Below are the code and all the weights of a small trained network. Each question names an input and a class and asks about switching units off, where a switched-off unit gives its printed mean instead of its output.

import numpy as np


def w(rows, s, z=0):
    codes = np.array(rows[::2]) - 128.0
    scale = np.full(codes.shape[1], s)
    scale[-1] = z or s
    return codes * scale


def norm(h):
    return h / np.sqrt((h * h).mean(-1, keepdims=True) + 1e-5)


def f(y):
    return y / 2 * (1 + np.tanh(0.7978845608 * (y + 0.044715 * y**3)))


def log_softmax(a):
    a = a - a.max(-1, keepdims=True)
    return a - np.log(np.exp(a).sum(-1, keepdims=True))


def net(x, mask):
    res = np.array(x, float).reshape(1, 3) / 4 @ E
    u = 0
    for l in range(3):
        y = f(norm(res) @ A[l][:, :-1].T + A[l][:, -1])
        res = res + np.where(mask[u : u + 8], y, B[l][:, -1]) @ B[l][:, :-1]
        u += 8
    return log_softmax(norm(res)[-1] @ U[:, :-1].T + U[:, -1])


A, B = {}, {}
E = w([
[163,92,125,133,130,198,59,138,254],'x0',
[179,186,195,78,75,123,155,95,64],'x1',
[172,125,68,91,195,186,152,190,120],'x2',
],0.0046)
A[0] = w([
[188,132,163,83,102,219,33,119,246,101],'L0N1',
[168,150,187,92,107,105,123,55,114,52],'L0N2',
[146,168,108,124,126,171,45,174,166,126],'L0N3',
[122,145,198,135,51,28,109,19,122,119],'L0N4',
[101,85,115,189,118,88,64,70,214,102],'L0N5',
[163,206,190,83,120,129,132,109,57,42],'L0N6',
[83,132,253,193,35,41,109,15,143,99],'L0N7',
[184,155,186,78,65,204,67,101,193,2],'L0N8',
],0.0046,0.0041)
B[0] = w([
[188,160,141,151,168,226,40,168,240,243],'L0N1',
[75,135,85,138,99,115,149,200,190,146],'L0N2',
[151,81,108,97,142,172,193,133,193,170],'L0N3',
[74,164,133,136,142,44,65,171,95,226],'L0N4',
[212,34,195,41,159,169,229,146,83,202],'L0N5',
[163,81,104,125,54,98,222,221,135,166],'L0N6',
[64,241,254,149,183,105,36,89,104,253],'L0N7',
[207,161,110,187,104,125,94,167,186,160],'L0N8',
],0.0043,0.0048)
A[1] = w([
[111,71,109,170,122,168,102,164,254,140],'L1N1',
[138,61,104,132,107,151,97,139,216,138],'L1N2',
[174,95,101,82,127,219,99,97,164,2],'L1N3',
[159,103,125,118,130,193,112,142,191,189],'L1N4',
[90,92,128,139,138,134,79,26,129,100],'L1N5',
[122,41,73,131,206,169,152,138,142,152],'L1N6',
[144,144,130,107,121,224,53,68,246,112],'L1N7',
[173,149,200,81,79,139,104,108,152,144],'L1N8',
],0.0075,0.0059)
B[1] = w([
[225,90,227,119,99,232,137,85,170,253],'L1N1',
[189,183,182,154,168,177,151,69,147,215],'L1N2',
[111,127,1,187,111,74,125,184,71,174],'L1N3',
[184,162,173,121,208,218,104,83,181,244],'L1N4',
[91,69,218,93,109,100,145,196,72,130],'L1N5',
[105,114,129,67,179,121,75,203,199,234],'L1N6',
[139,42,35,111,244,214,118,220,222,253],'L1N7',
[80,139,108,190,170,81,104,78,200,174],'L1N8',
],0.0056,0.0079)
A[2] = w([
[172,135,113,229,122,239,68,54,219,61],'L2N1',
[233,142,132,74,108,225,218,87,100,4],'L2N2',
[68,107,197,185,129,97,59,2,108,42],'L2N3',
[190,165,133,33,100,129,193,136,67,94],'L2N4',
[171,80,145,143,166,253,92,128,166,226],'L2N5',
[85,91,139,138,74,70,201,99,58,91],'L2N6',
[210,105,137,119,44,186,199,66,181,33],'L2N7',
[202,144,170,115,45,150,161,114,177,66],'L2N8',
],0.0067,0.0026)
B[2] = w([
[154,180,223,18,209,170,69,140,175,213],'L2N1',
[74,205,99,237,99,80,131,106,80,159],'L2N2',
[71,152,223,120,3,55,147,164,84,158],'L2N3',
[178,87,160,162,85,203,170,41,142,143],'L2N4',
[189,181,163,110,168,153,167,38,151,245],'L2N5',
[180,120,76,166,140,216,136,95,160,157],'L2N6',
[62,237,161,166,92,58,43,185,105,146],'L2N7',
[50,190,131,178,160,90,74,192,116,135],'L2N8',
],0.0072,0.012)
U = w([
[119,28,149,67,97,138,177,174,84,119],'0',
[190,29,61,114,29,74,9,71,190,9],'1',
[61,202,201,191,29,30,78,112,76,173],'2',
[195,135,193,50,212,217,57,125,240,184],'3',
[37,101,14,105,216,64,52,214,169,111],'4',
[223,110,76,195,65,220,209,34,66,134],'5',
[182,35,64,112,29,80,17,76,191,9],'6',
],0.012)

Each question gives the input, the list of numbers given to net, and the class t.
The units are the neurons (one row each of A and B). Each row of codes is followed by its name. A weight is (code - 128) times the scale printed after its matrix; where a second scale follows, it is the last column's (A, B and U).
mask holds one flag per neuron, layer by layer. A switched-off neuron (its flag False) gives its mean, the last column of its row in B, instead of its output. The means were averaged over made-up inputs and are rounded, as every weight is.
A unit's drop is (log p(t) with every unit on - log p(t) with that unit switched off) / (log p(t) with every unit on - log p(t) with every unit switched off).
most important unit: the unit with the biggest drop
k most important neurons: the k neurons with the biggest drops, biggest first
top k neurons in layer l: the k neurons of layer l with the biggest drops, biggest first
drop when u is switched off: that unit's drop, to one decimal
input [2,-5,-8], class 2: most important unit -> L0N7
input [-2,-3,3], class 4: 3 most important neurons -> (L0N1 L1N1 L1N4)
input [-4,-3,0], class 4: 2 most important neurons -> (L1N1 L0N7)
input [-7,-2,3], class 5: 3 most important neurons -> (L1N7 L0N1 L2N1)
input [-5,-6,4], class 4: 3 most important neurons -> (L0N1 L1N1 L1N4)
input [-2,6,6], class 5: 2 most important neurons -> (L1N1 L2N4)
input [-6,-3,0], class 5: top 4 neurons in layer 1 -> (L1N6 L1N7 L1N4 L1N8)
input [-6,8,-1], class 5: 2 most important neurons -> (L0N6 L2N6)
input [3,5,-4], class 2: 2 most important neurons -> (L0N7 L0N4)
input [0,-8,-6], class 0: 2 most important neurons -> (L0N1 L1N7)
input [-2,5,0], class 5: top 2 neurons in layer 1 -> (L1N7 L1N6)
input [-3,8,4], class 5: drop when L1N1 is switched off -> 0.3
input [-6,-5,-2], class 2: drop when L1N7 is switched off -> 0.7
input [-5,-4,2], class 4: most important unit -> L1N1
input [-5,3,3], class 5: drop when L1N1 is switched off -> 0.1
